Here is a tiny trained network, its code and every weight. The questions are about switching its units off for an input and a class, where a switched-off unit gives its printed mean instead of its output.

import numpy as np


def w(rows, s, z=0):
    codes = np.array(rows[::2]) - 128.0
    scale = np.full(codes.shape[1], s)
    scale[-1] = z or s
    return codes * scale


def f(y):
    return np.maximum(y, 0)


def log_softmax(a):
    a = a - a.max(-1, keepdims=True)
    return a - np.log(np.exp(a).sum(-1, keepdims=True))


def net(x, mask):
    res = np.array(x, float).reshape(1, 7) / 4 @ E
    y = f(res @ A[0][:, :-1].T + A[0][:, -1])
    res = res + np.where(mask, y, B[0][:, -1]) @ B[0][:, :-1]
    return log_softmax(res[-1] @ U[:, :-1].T + U[:, -1])


A, B = {}, {}
E = w([
[130,128,127,127,129,126,127,125,129],'x0',
[157,129,253,145,73,85,134,168,92],'x1',
[127,128,129,128,130,124,128,134,132],'x2',
[133,129,123,127,128,122,132,122,126],'x3',
[50,69,135,158,126,67,91,77,112],'x4',
[125,128,132,127,133,128,127,133,130],'x5',
[94,87,143,57,83,127,195,119,179],'x6',
],0.011)
A[0] = w([
[209,174,180,118,88,139,169,210,103,144],'n0',
[201,177,190,123,100,169,154,201,100,163],'n1',
[90,77,142,34,56,120,224,113,208,181],'n2',
[96,71,204,167,51,25,92,125,75,87],'n3',
[24,47,68,142,156,110,76,42,138,162],'n4',
[133,108,150,65,74,131,218,164,157,159],'n5',
[67,64,143,12,63,114,240,120,207,184],'n6',
[185,213,55,75,185,247,164,133,190,195],'n7',
[94,97,214,177,55,42,107,129,71,99],'n8',
[211,192,187,112,73,131,171,213,103,153],'n9',
[43,81,86,159,187,114,101,53,159,135],'n10',
[169,197,36,88,174,230,161,139,183,189],'n11',
[31,33,134,181,123,50,82,49,116,202],'n12',
[186,196,113,220,201,130,3,142,39,253],'n13',
[110,132,65,185,196,141,49,105,130,181],'n14',
],0.0056,0.0047)
B[0] = w([
[173,176,178,150,74,94,103,57,174,194],'n0',
[170,152,167,161,93,95,103,78,165,197],'n1',
[135,108,148,31,108,198,195,112,146,207],'n2',
[180,48,161,141,174,154,154,170,96,202],'n3',
[88,164,64,67,122,131,122,168,152,222],'n4',
[155,114,171,99,98,147,161,110,135,180],'n5',
[125,111,119,29,102,212,188,111,169,218],'n6',
[174,58,174,166,176,138,142,161,78,227],'n7',
[179,66,177,153,161,154,138,155,80,202],'n8',
[169,166,184,158,75,111,124,66,166,203],'n9',
[72,182,59,79,99,111,104,152,135,199],'n10',
[165,56,164,161,185,145,144,183,76,220],'n11',
[103,136,81,101,179,144,131,215,120,244],'n12',
[137,148,117,197,140,53,1,137,94,254],'n13',
[95,145,109,115,164,109,100,170,95,203],'n14',
],0.0082,0.0099)
U = w([
[165,68,153,201,198,109,93,166,63,233],'0',
[150,42,169,99,153,184,195,149,100,164],'1',
[65,255,89,115,152,77,81,151,89,84],'2',
[62,168,70,66,103,159,146,127,220,66],'3',
[149,235,157,186,70,59,72,55,148,155],'4',
[147,181,173,103,46,143,159,39,199,8],'5',
],0.0073,0.0014)

Each question gives the input, the list of numbers given to net, and the class t.
The units are the neurons (one row each of A and B). Each row of codes is followed by its name. A weight is (code - 128) times the scale printed after its matrix; where a second scale follows, it is the last column's (A, B and U).
mask holds one flag per neuron, in row order. A switched-off neuron (its flag False) gives its mean, the last column of its row in B, instead of its output. The means were averaged over made-up inputs and are rounded, as every weight is.
A unit's drop is (log p(t) with every unit on - log p(t) with that unit switched off) / (log p(t) with every unit on - log p(t) with every unit switched off).
top k neurons: the k neurons with the biggest drops, biggest first
drop of u: that unit's drop, to one decimal
input [-7,-2,-2,8,2,-6,0], class 2: top 2 neurons : (n6 n2)
input [4,0,7,3,4,1,6], class 3: top 2 neurons : (n7 n11)
input [-4,1,-4,2,-6,7,-6], class 4: top neuron : (n0)
input [4,0,-3,-2,1,0,-4], class 2: top 4 neurons : (n7 n11 n3 n8)
input [2,-6,-4,3,4,2,1], class 3: top 2 neurons : (n13 n4)
input [0,1,-6,-7,0,4,-8], class 4: top 2 neurons : (n11 n7)
input [1,1,-2,5,-8,0,-2], class 4: top 3 neurons : (n0 n9 n1)
input [3,1,-8,-2,-8,-8,-3], class 4: top 3 neurons : (n0 n9 n1)
input [2,7,-2,-1,0,-2,3], class 5: drop of n11 : 0.2
input [1,6,-3,-6,-3,0,1], class 5: drop of n13 : 0.2
input [-7,-1,8,1,8,-7,-2], class 2: drop of n4 : 0.1
